Each row has a name. After each piece below comes the name of the row it's from, unless a question asks for something else. Each question is about the rows just above it.

<93>: [165 155 152 162 155 160 148 156 151 153 156 158 150 148 158 151 156 150
 161 150 158 151 149 152 152 170 147 150 157 150 159 158 157 147 153 157
 158 153 149]
<63>: [161 160 156 155 162 157 146 174 146 160 168 149 144 142 184 153 146 158
 168 144 151 149 157 150 147 162 158 145 158 146 167 180 162 153 145 149
 160 163 147]
<98>: [164 158 151 151 158 156 146 158 154 156 154 151 157 152 154 155 154 150
 153 156 153 155 150 155 150 165 156 149 151 148 155 162 154 157 149 164
 159 155 153]
<76>: [142 179 148 226 145 161 162 147 164 157 150 145 153 141 146 149 144 176
 137 163 160 166 191 153 170 147 150 152 157 157 150 157 153 158 151 172
 185 156 187]
Which row holds [163 160 149 145 153 162 180 167 146 158 145 158] read backwards?
<63>
Where do [142 179 148 226 145 161 162 147 164 157 150 145 153 141 146 149 144 176
 137 163 160 166 191 153 170 147 150 152 157 157 150 157 153 158 151 172
 185 156 187] appear?
<76>
Which row holds [150 157 150 147 170 152] read backwards?
<93>

<76>: [107  28  67  67 105  67]
<106>: [145  19  57 175 175 151]
<23>: [ 55 151 188  90  46  95]
<62>: [159 112 120 170 155 172]
<190>: [ 91 216 228  85  85 113]
<156>: [ 89  89 211  89  85  89]
<113>: [112 228  85 113  85 216]
Which row holds this, read backwards? [120 112 159]
<62>
[57 19] is which row, read backwards?
<106>
The value that <106> holds more than once:
[175]
[113  85  85 228 216] is which row, read backwards?
<190>
Which value appears more than once in <76>?
[67]
Which row holds [67 67 28] read backwards?
<76>
Which value appears more than once in <156>?
[89]

<106>: [155 113 182 141 148 203 178 140  95  97  85 166 112 175 167  79 144 131
  69]
<23>: [118  96 178 129 105 228 178 116 146  66  85 132  81 157 112  44 120 158
  79]
<98>: [124 155 163 123 109 140 178  95  97 124  85 203  80 154 177  53 124 141
  78]
<63>: [127  93 163 123 109 215 162 128 140  66  86 119  80 154 120  53 124 140
  78]
Repeated in <98>:
[124]
[166  85  97  95 140 178 203] is which row, read backwards?
<106>
Which row holds this, read backwards? [113 155]
<106>
Which row holds [112 157  81 132  85  66 146 116 178] read backwards?
<23>
Repeated in <63>:
[140]

<133>: [149 164 155 188 181 171 161 155 148 144 139 135 133 132 130 131 128 128
 127 127 129 131 129 128 131 133 134 138 142 144 151 158 166 175 182 195
 202 209 217 220 223 223 220]
<63>: [130 131 132 136 138 141 147 152 161 169 138 188 197 204 212 219 223 224
 222 218 210 203 194 185 177 167 159 153 145 141 138 134 132 129 130 128
 127 129 127 128 129 128 129]
<93>: [220 155 164 171 180 191 200 209 214 220 224 223 220 216 207 199 192 182
 173 164 154 150 145 140 138 134 131 130 130 128 130 129 128 128 129 129
 131 130 131 134 135 140 142]
[164 155 220] is which row, read backwards?
<93>
[130 131 132 136 138 141 147 152 161 169 138 188 197 204 212 219 223 224
 222 218 210 203 194 185 177 167 159 153 145 141 138 134 132 129 130 128
 127 129 127 128 129 128 129] is in which row?
<63>
Where do [149 164 155 188 181 171 161 155 148 144 139 135 133 132 130 131 128 128
 127 127 129 131 129 128 131 133 134 138 142 144 151 158 166 175 182 195
 202 209 217 220 223 223 220] appear?
<133>

<138>: [118 118 135 137]
<62>: [ 82  87 148 104]
<63>: [106  96 110 169]
<156>: [151  96 110 120]
<98>: [ 90  54 148 148]
<93>: [91 91 91 66]
<113>: [167  73  82  86]
[86 82] is which row, read backwards?
<113>
Which value appears more than once in <93>?
[91]
[106  96 110 169] is in which row?
<63>
Which value appears more than once in <98>?
[148]

<138>: [118 118 125 120 118 123 118 117 127 126]
<190>: [ 41 156  74 129 145 100 140 176  96  66]
<98>: [154  72  86 166 170  36 162 134  68  76]
<23>: [ 63  83 184  76  60 159  56  65 191 183]
<113>: [120 123 173  86  69 140  65  68 176 170]
<106>: [120 120 127 120 120 125 119 120 127 119]
<156>: [ 46  63 206  70  42 163  38  45 213 202]
<63>: [ 82  96 159  91  80 144  78  85 164 159]
<62>: [115 114 121 119 117 118 117 116 122 121]
<93>: [125 127 121 126 127 124 127 127 122 122]
<133>: [118 119 120 122 122 118 122 122 121 119]
which: [115 114 121 119 117 118 117 116 122 121]
<62>
which: [120 120 127 120 120 125 119 120 127 119]
<106>

<190>: [209 113 122  66  80]
<62>: [ 82 121 107 110  55]
<113>: [118  56 167 116 137]
<138>: [104 167 131 116  56]
<93>: [118  56 167 116 131]
<23>: [101  44 162 107 145]
<106>: [115  90 154 120 132]
<133>: [128 116 135 135 115]
<63>: [128 128 133 136 118]
[131 116 167  56] is which row, read backwards?
<93>
Which row holds this, read backwards? [145 107 162  44]
<23>

<98>: [133  98 157  27 167 129  89 115 143 104  78 141 204 176]
<190>: [181  72 129  89 115  27 167 157 152 152 108 136  61 211]
<63>: [121 115 138 121 113 121 101 116 145 105  91 123 153 132]
[115  89 129 167  27 157] is which row, read backwards?
<98>
Which row holds this, read backwards? [113 121 138 115]
<63>
Repeated in <63>:
[121]
[108 152 152 157 167  27 115  89 129  72 181] is which row, read backwards?
<190>
which: [133  98 157  27 167 129  89 115 143 104  78 141 204 176]
<98>

<138>: [ 84  75 144 110 141 147]
<23>: [133 121 136 136 119 130]
<93>: [ 54  23 108 114 161 161]
<106>: [ 93 110  75  93 144 133]
<62>: [126 119 116 119 132 128]
<98>: [121 123 127 108 135 132]
<133>: [120 122 122 118 131 131]
<113>: [128 124 120 129 133 119]
<190>: [ 84  84 132 113 147 143]
Which value appears more than once in <106>?
[93]
The value that <93> holds more than once:
[161]
[141 110 144  75] is which row, read backwards?
<138>
The value that <190> holds more than once:
[84]
Which row holds this, read backwards? [108 127 123]
<98>

<62>: [114 111 125 174 173 160 133 109]
<23>: [106  40 128  60 108 130  98 125]
<156>: [147  79 155  59 175 163 100 194]
<106>: [ 95 171 155 139 107 157  80 112]
<190>: [ 36  71 144 156  73 133 172 138]
<113>: [ 90 145 142 123 140  99 178 125]
<93>: [ 40 106 162  69 150  52  88 133]
<138>: [123 145 100 111 136 138 133 172]
<76>: [116 109 135  64 200 111 138 115]
<63>: [ 73 128 151 173 176 135 122 181]
which: [ 40 106 162  69 150  52  88 133]
<93>
Which row holds this, read backwards? [139 155 171  95]
<106>
Which row holds [138 172 133] read backwards?
<190>

<133>: [ 72 226 226 226]
<23>: [109  72 149  46]
<106>: [ 72 109 149 104]
<62>: [167 109 149 104]
Which row holds this, read backwards? [149 109  72]
<106>
Which value appears more than once in <133>?
[226]

<190>: [127 111 114 130 118 153 108 102 132 160 113 122 134 129 123 123 116 128
 130 120 132 155 116 151 112 119 103 116 112 109  98 144 127]
<76>: [115 156 136 123 105 121 176 151 114  50 105 134  65 110 135 134 134 125
 113 161 167  92 182  95 125 127 145 147 137 158 151  80 140]
<98>: [130 148 172 115 190  51 172 220 137 124 233 148 179 147 121 146 163 139
 150 103  68  52 113  84 188 164 215 163 209 167 218 101 136]
<63>: [130 139 178 119 190  50 175 227 136 127 232 144 180 145 125 153 165 141
 147  99  62  44 112  91 183 164 220 168 199 174 218 100 133]
<138>: [114 156 135 128 106 121 177 157 112  49 103 138  65 108 140 136 145 123
 107 161 167  91 181  96 126 128 148 153 133 153 152  69 138]
<133>: [119 149 157 126 131 109 149 144 119 105 140 130 120 130 131 134 139 131
 113 161 128 128 145 116 133 135 147 128 143 128 143 106 132]
<156>: [134 145 169 120 189  47 175 227 135 121 229 143 178 149 120 151 161 142
 146  98  64  47 109  83 190 163 216 170 203 172 220 109 133]
<23>: [129 146 172 117 190  51 173 222 134 122 229 138 181 153 121 154 162 138
 143 102  69  52 107  85 186 164 215 172 201 168 219  98 138]
<106>: [133 148 174 114 190  53 169 222 137 121 229 145 182 147 119 149 156 137
 149 101  70  47 112  83 192 164 213 173 200 171 227 102 136]
<62>: [113 153 138 128 107 119 178 156 117  51 100 130  61 105 139 129 134 122
 108 161 168  92 178  97 130 123 146 143 133 154 154  68 141]
<113>: [114 150 130 134 106 119 177 155 113  47 100 130  63 106 137 133 140 121
 109 160 166  96 181  94 132 125 148 150 137 158 155  74 140]
<93>: [115 155 131 124 112 125 179 153 120  51 107 137  67 107 142 135 141 126
 108 162 169  92 179  92 127 123 147 148 134 153 154  69 141]
Where do [113 153 138 128 107 119 178 156 117  51 100 130  61 105 139 129 134 122
 108 161 168  92 178  97 130 123 146 143 133 154 154  68 141] appear?
<62>
Which row holds [ 84 113  52  68 103 150 139 163 146 121] read backwards?
<98>
Which row holds [107  67 137 107  51 120 153 179 125 112 124 131] read backwards?
<93>
Which row holds [156 149 119] read backwards?
<106>
Where do [115 156 136 123 105 121 176 151 114  50 105 134  65 110 135 134 134 125
 113 161 167  92 182  95 125 127 145 147 137 158 151  80 140] appear?
<76>

<106>: [184 211 232 235 227 209 175 141 104  72  40  25  19  25]
<98>: [160 227 232 235 227 209 175 141 104  72  40  25  19  25]
<23>: [160 235 232 235 227 209 175 141 104  72  40  25  19  25]
Which value appears more than once in <106>?
[25]
The row with [160 227 232 235 227 209 175 141 104  72  40  25  19  25] is
<98>
which: [160 235 232 235 227 209 175 141 104  72  40  25  19  25]
<23>

<93>: [240 126 122 106 213 130 238  38 122 123  53  44 122  39 123 236 124  38]
<113>: [ 60 125  53 140  75 131  62  67 122 123  53  44 108 184 124  53 124 177]
<106>: [ 60 125 133 140  75 131  62  67 123 123 172 178 145 184 124  62 124 177]
<133>: [ 87 122 135 136  94 133  89  91 119 120 157 159 142 161 119  88 121 157]
[ 87 122 135 136  94 133  89  91 119 120 157 159 142 161 119  88 121 157] is in which row?
<133>
which: [ 60 125  53 140  75 131  62  67 122 123  53  44 108 184 124  53 124 177]
<113>
which: [ 60 125 133 140  75 131  62  67 123 123 172 178 145 184 124  62 124 177]
<106>
Which row holds this, read backwards? [122  44  53 123 122]
<93>
Which row holds [124 184 145 178 172 123 123] read backwards?
<106>

<113>: [143 130 171 146 111 151 165 128 146 111 155  99 133 101 156 135 134 106
  97 115 115]
<138>: [129 187 152  61 119  61  83  50  61 119  49 199  95  39  72 187 118 107
 107  84 107]
<63>: [143 130 149 146 111 151 165 128 146 111 155  99 133 101 156 135 134 106
  97 115 115]
Which row holds [119  61  50] read backwards?
<138>
The row with [143 130 149 146 111 151 165 128 146 111 155  99 133 101 156 135 134 106
  97 115 115] is
<63>

<138>: [132  90 141 143 126 124]
<106>: [100 101  39 161 178  99]
<76>: [145  90 141 102  39 120]
Which row holds [178 161] read backwards?
<106>
Which row holds [ 39 102 141] read backwards?
<76>
The row with [132  90 141 143 126 124] is
<138>
[143 141  90] is which row, read backwards?
<138>
Which row holds [ 99 178 161  39] read backwards?
<106>

<98>: [183 161  83  86]
<62>: [ 82 119 135 229]
<113>: [153  92 166 106]
<23>: [176  90 167  91]
<76>: [101 101 148  92]
<156>: [171  95 155  89]
<190>: [ 59 181  59  59]
<138>: [ 88  99 163 179]
<93>: [109  94 227 134]
Repeated in <76>:
[101]
Which row holds this, read backwards? [106 166]
<113>
The row with [ 59 181  59  59] is
<190>
Which value appears more than once in <190>?
[59]
Which row holds [ 83 161 183] read backwards?
<98>
which: [109  94 227 134]
<93>

<23>: [103 167 164 180 131 126  95 103  35  59 123 163 111 194  77 186 172 150
 139  80 127 114 133 116  73  94 124 175 182 126 128 129 178 148 111 101
 152 174  80 103  43  89 114 141]
<63>: [113 139 122 130 106 126 137 146 133 135 133 125 133 142 142 114 153 122
 125 147 139 154 129 113 119 122 114 129 131 132 131 127 123 116 113 108
 116 126 145 118 131 144 123 122]
<113>: [117 125 160 154 134 159 112 115 127 114 119 139 113 149  99 177 136 133
 127 106 122 108 122 146 127 106 127 127 128 136 104 100 170 152 154 132
 147 136 108 127 107 110 122 164]
<133>: [115 128 132 134 107 152 138 143 140 142 129 124 129 139 147 154 125 142
 153 142 114 122 129 130 119 113 117 135 122 138 115 106 135 128 128 118
 120 123 146 124 136 142 126 123]
<62>: [ 89 167 164 180 131 126  95 118  35  59 123 163 111 194  77 186 172 150
 139  80 127 114 133 116  73  94 124 175 182 126 128 129 178 148 131 101
 152 174  80 108  43  89  97 206]
<138>: [ 89 167 164 180 131 126  95 118  35  59 123 163 111 194  77 186 172 150
 139  80 127 114 133 116  73  94 124 175 182 126 128 129 178 148 131 101
 152 174  80 125  43 141 127 206]
<76>: [115 128 132 134 107 152 138 143 140 142 129 124 129 144 121 127 151 117
 131 151 137 147 123 130 119 113 117 158 122 138 115 106 135 128 128 118
 120 123 146 124 136 142 126 123]
<106>: [117 152 138 149 138 114 106 118  67  79 126 151 121 150  93 154 137 145
 136  90 124 114 133 120 105 122 130 143 164 122 133 140 141 136 124 122
 145 159  94 120  73  98 111 174]
<190>: [ 85 147 173 183 106 179 107 125  62  85 120 155 110 199  90 194 182 132
 126 107 132 121 120 144  72  78 113 184 153 146  98  85 191 158 154 103
 147 163 103 109  67 108 103 196]
[104 136 128] is which row, read backwards?
<113>
[103 167 164 180 131 126  95 103  35  59 123 163 111 194  77 186 172 150
 139  80 127 114 133 116  73  94 124 175 182 126 128 129 178 148 111 101
 152 174  80 103  43  89 114 141] is in which row?
<23>
[ 89 167 164 180 131 126  95 118  35  59 123 163 111 194  77 186 172 150
 139  80 127 114 133 116  73  94 124 175 182 126 128 129 178 148 131 101
 152 174  80 108  43  89  97 206] is in which row?
<62>
Which row holds [129 154 139 147 125 122 153 114 142 142] read backwards?
<63>
Which row holds this, read backwards? [131 117 151 127 121 144]
<76>

<138>: [128 170 221 211 159 149 221 108 118 211 149 211 211 159 221 128  56 118
 201  97  87 180 149 118 139 138 169  66 180 128 139  87 118 180 190 100
 139 196 221 157 196 196 196 177 128  61 128 196 215]
<23>: [126 140 159 153 136 139 163 121 130 158 143 155 158 146 157 128 108 126
 150 127 119 146 132 123 130 138 148 113 146 135 134 116 126 146 146 120
 136 158 133 143 155 153 157 146 130 107 135 156 158]
<93>: [126 140 159 153 136 139 163 121 130 158 143 161 158 146 157 128 108 126
 150 127 119 146 132 123 130 138 148 113 146 135 134 116 126 180 190  97
 138 200 128 159 200 201 200 180 128  56 128 200 221]
The row with [126 140 159 153 136 139 163 121 130 158 143 155 158 146 157 128 108 126
 150 127 119 146 132 123 130 138 148 113 146 135 134 116 126 146 146 120
 136 158 133 143 155 153 157 146 130 107 135 156 158] is
<23>
[128 170 221 211 159 149 221 108 118 211 149 211 211 159 221 128  56 118
 201  97  87 180 149 118 139 138 169  66 180 128 139  87 118 180 190 100
 139 196 221 157 196 196 196 177 128  61 128 196 215] is in which row?
<138>

<190>: [189 154 139 165 178 145  71 163 118  56 117 120 206 173  93 135 123 158
 155  83 146 189 145  78 145 181 114 118  75 136 161 126 153 104  79 145
  63 144 150  25 185  99 158]
<23>: [146 129 160 178 145 165  81 156 142 185 110 181 161 162 166 142 151 230
  90  64 159 203  60 150 181 161 126 118 147 114  75 136 187 131 101 175
 130 122  60 127 179  18  94]
<138>: [146 129 160 178 145 165  81 156 142 185 110 181 161 162 166 142 151 230
  90  64 159 203  60 138 115 150  26 124 137 194 172  97 190  99 138  52
 133  30 131 133 226 194 140]
<98>: [189 154 139  41 167  73  71 163 118  56 117 120 206 173  93 135 123 180
 180  83 146 189 133  78  99 114  65 180 192 134 180 117 153 104  79 212
  63 144 150  25 185  99 158]
Where do [146 129 160 178 145 165  81 156 142 185 110 181 161 162 166 142 151 230
  90  64 159 203  60 138 115 150  26 124 137 194 172  97 190  99 138  52
 133  30 131 133 226 194 140] appear?
<138>
Which row holds this, read backwards? [136  75 114 147 118 126 161 181]
<23>
[175 101 131 187 136  75 114] is which row, read backwards?
<23>
which: [189 154 139 165 178 145  71 163 118  56 117 120 206 173  93 135 123 158
 155  83 146 189 145  78 145 181 114 118  75 136 161 126 153 104  79 145
  63 144 150  25 185  99 158]
<190>

<76>: [103 148 126 126 126 126 154]
<113>: [140 132 154 107 155 142 139]
<98>: [103 148 100 126 137 145 112]
The value that <76> holds more than once:
[126]
[126 126 148 103] is which row, read backwards?
<76>

<62>: [129  29  39 126 126 190 198 148 209 125  32 126 201 130 118 130]
<156>: [163 117 117 136  76 136 138 139 136  64 117  98 136 155 138 185]
<138>: [ 96  96 136  96 187 122  96 120  96 191 136 153  96 106 118  68]
<93>: [114 103 105 151 149 152 148 135 148 152 102 138 147 122 115 152]
<23>: [117 117  64  76 136 138 138 136 138 117  98 137  86 132 141 136]
which: [117 117  64  76 136 138 138 136 138 117  98 137  86 132 141 136]
<23>
Which row holds [129  29  39 126 126 190 198 148 209 125  32 126 201 130 118 130]?
<62>
[136  98 117  64 136 139 138 136  76 136 117 117] is which row, read backwards?
<156>
which: [ 96  96 136  96 187 122  96 120  96 191 136 153  96 106 118  68]
<138>
which: [163 117 117 136  76 136 138 139 136  64 117  98 136 155 138 185]
<156>
[114 103 105 151 149 152 148 135 148 152 102 138 147 122 115 152] is in which row?
<93>

<113>: [115 148 102 168 148 115 105 158 129  65]
<62>: [101 115 148 168 103 105 102  92 148 111]
<98>: [125 101 154  65 151 130 159  63 151 168]
<138>: [156 163 117 121 190  64 109 118  60  24]
<93>: [117 118 190  64 109 118  60  24 129  65]
which: [125 101 154  65 151 130 159  63 151 168]
<98>
The value that <62> holds more than once:
[148]
Repeated in <93>:
[118]
Which row holds this, read backwards? [102 105 103 168 148 115 101]
<62>
Which value appears more than once in <98>?
[151]
[ 24  60 118 109  64 190 121 117] is which row, read backwards?
<138>
Which row holds this, read backwards? [ 65 129  24  60]
<93>

<156>: [140  66 119 115 115 171 177  81 155 101 147 182 127 127 161 135 103 140
  93 125 120 157  96 129 123  93 122 134 144 120 136 120 133 120 123 116
  99 164 124 122 133 119 123 136 108 145 116 129 153 141  90 122 168 165]
<138>: [137  66 118 119 121 184 166  80 156 108 145 183 125 128 164 134 101 141
  94 126 125 167 100 130 121  96 124 130 149 115 134 120 131 147 114 121
 103 162 122 122 138 120 124 135 107 149 118 126 157 139  89 129 168 163]
<63>: [119 115 116 174 174  81 157 103 147 133 133 175 121 138 171 136  95 143
  95 130 142 196 117 129 112 101 131 120 166 132 126 121 126 156  86 137
 117 153 118 121 156 120 125 128 107 164 121 115 162 130  92 149 164 152]
<23>: [139  65 119 115 116 174 174  81 155 103 147 182 127 127 161 134 102 140
  93 125 122  93  97 129 122  94 122 133 145 111 136 121 133 146 121 118
 101 164 123 121 134 120 123 136 108 146 117 129 154 141  90 123 168 165]
<106>: [131  67 116 128 134 203 148  80 157 121 138 178 123 134 170 137  97 141
  95 128 133 183 109 129 117  98 128 124 158 124 130 121 130 150 107 125
 106 160 122 122 142 134 124 133 134 152 119 124 157 137  90 133 134 160]
<133>: [131  67 116 128 134 203 148  80 157 121 138 178 123 134 170 137  97 141
  95 128 133 183 109 129 117  98 128 124 158 124 130 121 128 153  98 130
 111 157 119 122 148 120 124 131 108 158 119 119 159 134  92 139 165 156]
which: [131  67 116 128 134 203 148  80 157 121 138 178 123 134 170 137  97 141
  95 128 133 183 109 129 117  98 128 124 158 124 130 121 128 153  98 130
 111 157 119 122 148 120 124 131 108 158 119 119 159 134  92 139 165 156]
<133>
Which row holds this, read backwards? [147 103 155  81 174 174 116 115 119]
<23>
[119 152 134 133] is which row, read backwards?
<106>
which: [131  67 116 128 134 203 148  80 157 121 138 178 123 134 170 137  97 141
  95 128 133 183 109 129 117  98 128 124 158 124 130 121 130 150 107 125
 106 160 122 122 142 134 124 133 134 152 119 124 157 137  90 133 134 160]
<106>
Which row holds this, read backwards? [142 122 122 160 106]
<106>

